Here is a tiny trained network, its code and every weight. The questions are about switching its units off for an input and a class, where a switched-off unit gives its printed mean instead of its output.

import numpy as np


def w(rows, s, z=0):
    codes = np.array(rows[::2]) - 128.0
    scale = np.full(codes.shape[1], s)
    scale[-1] = z or s
    return codes * scale


def norm(h):
    return h / np.sqrt((h * h).mean(-1, keepdims=True) + 1e-5)


def f(y):
    return np.maximum(y, 0)


def log_softmax(a):
    a = a - a.max(-1, keepdims=True)
    return a - np.log(np.exp(a).sum(-1, keepdims=True))


def net(x, mask):
    res = np.array(x, float).reshape(1, 6) / 4 @ E
    u = 0
    for l in range(2):
        y = f(norm(res) @ A[l][:, :-1].T + A[l][:, -1])
        res = res + np.where(mask[u : u + 7], y, B[l][:, -1]) @ B[l][:, :-1]
        u += 7
    return log_softmax(norm(res)[-1] @ U[:, :-1].T + U[:, -1])


A, B = {}, {}
E = w([
[154,165,99,29,154,109,149,176,203,81,123],'x0',
[69,177,134,140,140,165,167,137,2,62,172],'x1',
[191,122,57,110,143,97,151,128,152,115,175],'x2',
[146,155,113,189,170,98,133,110,100,179,138],'x3',
[81,88,154,94,164,113,170,125,161,94,166],'x4',
[158,128,111,200,138,96,158,93,143,125,249],'x5',
],0.0074)
A[0] = w([
[46,107,165,171,68,194,23,209,161,219,88,105],'0.n1',
[119,96,244,98,95,212,158,185,66,55,110,45],'0.n2',
[98,87,203,217,114,207,120,116,72,224,72,63],'0.n3',
[10,105,118,82,97,151,83,144,43,3,99,4],'0.n4',
[176,112,20,171,164,157,109,87,153,201,21,189],'0.n5',
[117,108,145,153,179,155,114,123,84,19,166,120],'0.n6',
[116,54,103,212,151,101,100,26,136,187,195,42],'0.n7',
],0.0059,0.0045)
B[0] = w([
[162,116,134,157,78,110,179,162,91,110,163,244],'0.n1',
[98,83,91,89,175,255,77,93,129,135,136,215],'0.n2',
[85,177,149,112,3,67,82,125,136,132,91,254],'0.n3',
[95,125,148,169,159,197,111,34,200,151,174,222],'0.n4',
[169,123,113,155,127,145,72,128,92,64,106,255],'0.n5',
[107,126,102,61,142,151,148,154,50,170,133,206],'0.n6',
[171,171,136,229,194,166,189,112,174,162,123,219],'0.n7',
],0.0094,0.0054)
A[1] = w([
[1,176,87,82,153,145,174,107,52,45,233,214],'1.n1',
[137,149,117,178,69,181,135,219,148,117,144,181],'1.n2',
[93,142,79,105,175,55,173,202,59,145,228,1],'1.n3',
[177,87,152,23,144,133,129,230,240,82,111,101],'1.n4',
[154,113,151,194,87,151,113,87,190,132,164,48],'1.n5',
[157,163,152,170,133,74,157,45,126,214,171,64],'1.n6',
[29,141,128,138,141,235,138,35,74,129,173,60],'1.n7',
],0.007,0.0024)
B[1] = w([
[171,175,144,105,93,178,98,125,128,152,226,250],'1.n1',
[55,126,150,44,184,100,135,120,165,86,142,185],'1.n2',
[186,143,187,82,71,1,176,249,31,137,180,167],'1.n3',
[5,56,83,69,151,104,222,148,216,32,89,207],'1.n4',
[81,157,125,188,217,113,193,108,95,189,136,178],'1.n5',
[134,71,123,216,169,63,118,162,158,150,137,179],'1.n6',
[143,80,138,58,156,175,140,105,184,186,52,254],'1.n7',
],0.0095,0.0086)
U = w([
[215,128,74,125,128,103,48,127,86,73,89,6],'0',
[87,114,148,73,111,225,120,87,140,183,136,243],'1',
[86,78,83,87,140,84,179,156,183,69,106,197],'2',
[159,117,125,244,182,89,164,124,169,184,146,158],'3',
[205,143,156,78,95,85,160,171,91,168,232,70],'4',
[75,140,172,154,7,48,89,121,80,146,82,63],'5',
],0.015,0.0022)

Each question gives the input, the list of numbers given to net, and the class t.
The units are the neurons (one row each of A and B). Each row of codes is followed by its name. A weight is (code - 128) times the scale printed after its matrix; where a second scale follows, it is the last column's (A, B and U).
mask holds one flag per neuron, layer by layer. A switched-off neuron (its flag False) gives its mean, the last column of its row in B, instead of its output. The means were averaged over made-up inputs and are rounded, as every weight is.
A unit's drop is (log p(t) with every unit on - log p(t) with that unit switched off) / (log p(t) with every unit on - log p(t) with every unit switched off).
The circuit of an input: a set's keep is (log p(t) with only the set's units on - log p(t) with every unit switched off) / (log p(t) with every unit on - log p(t) with every unit switched off). Starting from the 12 units with the biggest drops (on a tie, the unit counted first), units are removed one at a time, each time the one whose removal leaves the highest keep (on an exact tie, the one counted first), for as long as the keep stays at least 0.8.
units of the circuit, in order: the units of the circuit, biggest drop first
k most important neurons: the k neurons with the biggest drops, biggest first
top k neurons in layer l: the k neurons of layer l with the biggest drops, biggest first
drop when u is switched off: that unit's drop, to one decimal
input [-7,-2,-6,3,8,-8], class 5: units of the circuit, in order => [0.n3]
input [6,1,4,-3,1,8], class 4: top 2 neurons in layer 1 => [1.n3, 1.n1]
input [-3,6,-1,-1,7,5], class 4: top 2 neurons in layer 1 => [1.n3, 1.n1]
input [-8,4,-4,-5,-3,8], class 3: top 3 neurons in layer 1 => [1.n6, 1.n5, 1.n4]
input [-3,-7,6,-7,-7,0], class 0: 3 most important neurons => [0.n5, 1.n7, 1.n6]
input [-5,-4,1,5,-2,-3], class 5: top 2 neurons in layer 0 => [0.n3, 0.n5]
input [8,4,4,-8,4,5], class 4: 3 most important neurons => [1.n1, 1.n3, 0.n6]
input [2,-3,4,1,5,4], class 3: top 2 neurons in layer 0 => [0.n7, 0.n6]
input [3,1,0,-5,6,0], class 1: 2 most important neurons => [1.n1, 0.n4]
input [6,1,2,-1,0,5], class 4: 2 most important neurons => [1.n3, 1.n1]
input [2,-1,6,8,8,0], class 3: top 3 neurons in layer 1 => [1.n6, 1.n1, 1.n2]
input [-1,0,0,-2,-5,-6], class 5: top 3 neurons in layer 1 => [1.n7, 1.n1, 1.n4]
input [-8,-1,5,-2,-3,1], class 3: drop when 0.n7 is switched off => 1.2
input [2,-4,-3,1,-8,-4], class 0: drop when 0.n5 is switched off => 0.7
input [2,3,4,0,2,-3], class 1: drop when 0.n4 is switched off => 0.3
input [-1,6,6,-8,3,1], class 1: drop when 0.n4 is switched off => 0.3
input [-5,0,3,-5,-7,-6], class 5: units of the circuit, in order => [0.n3]
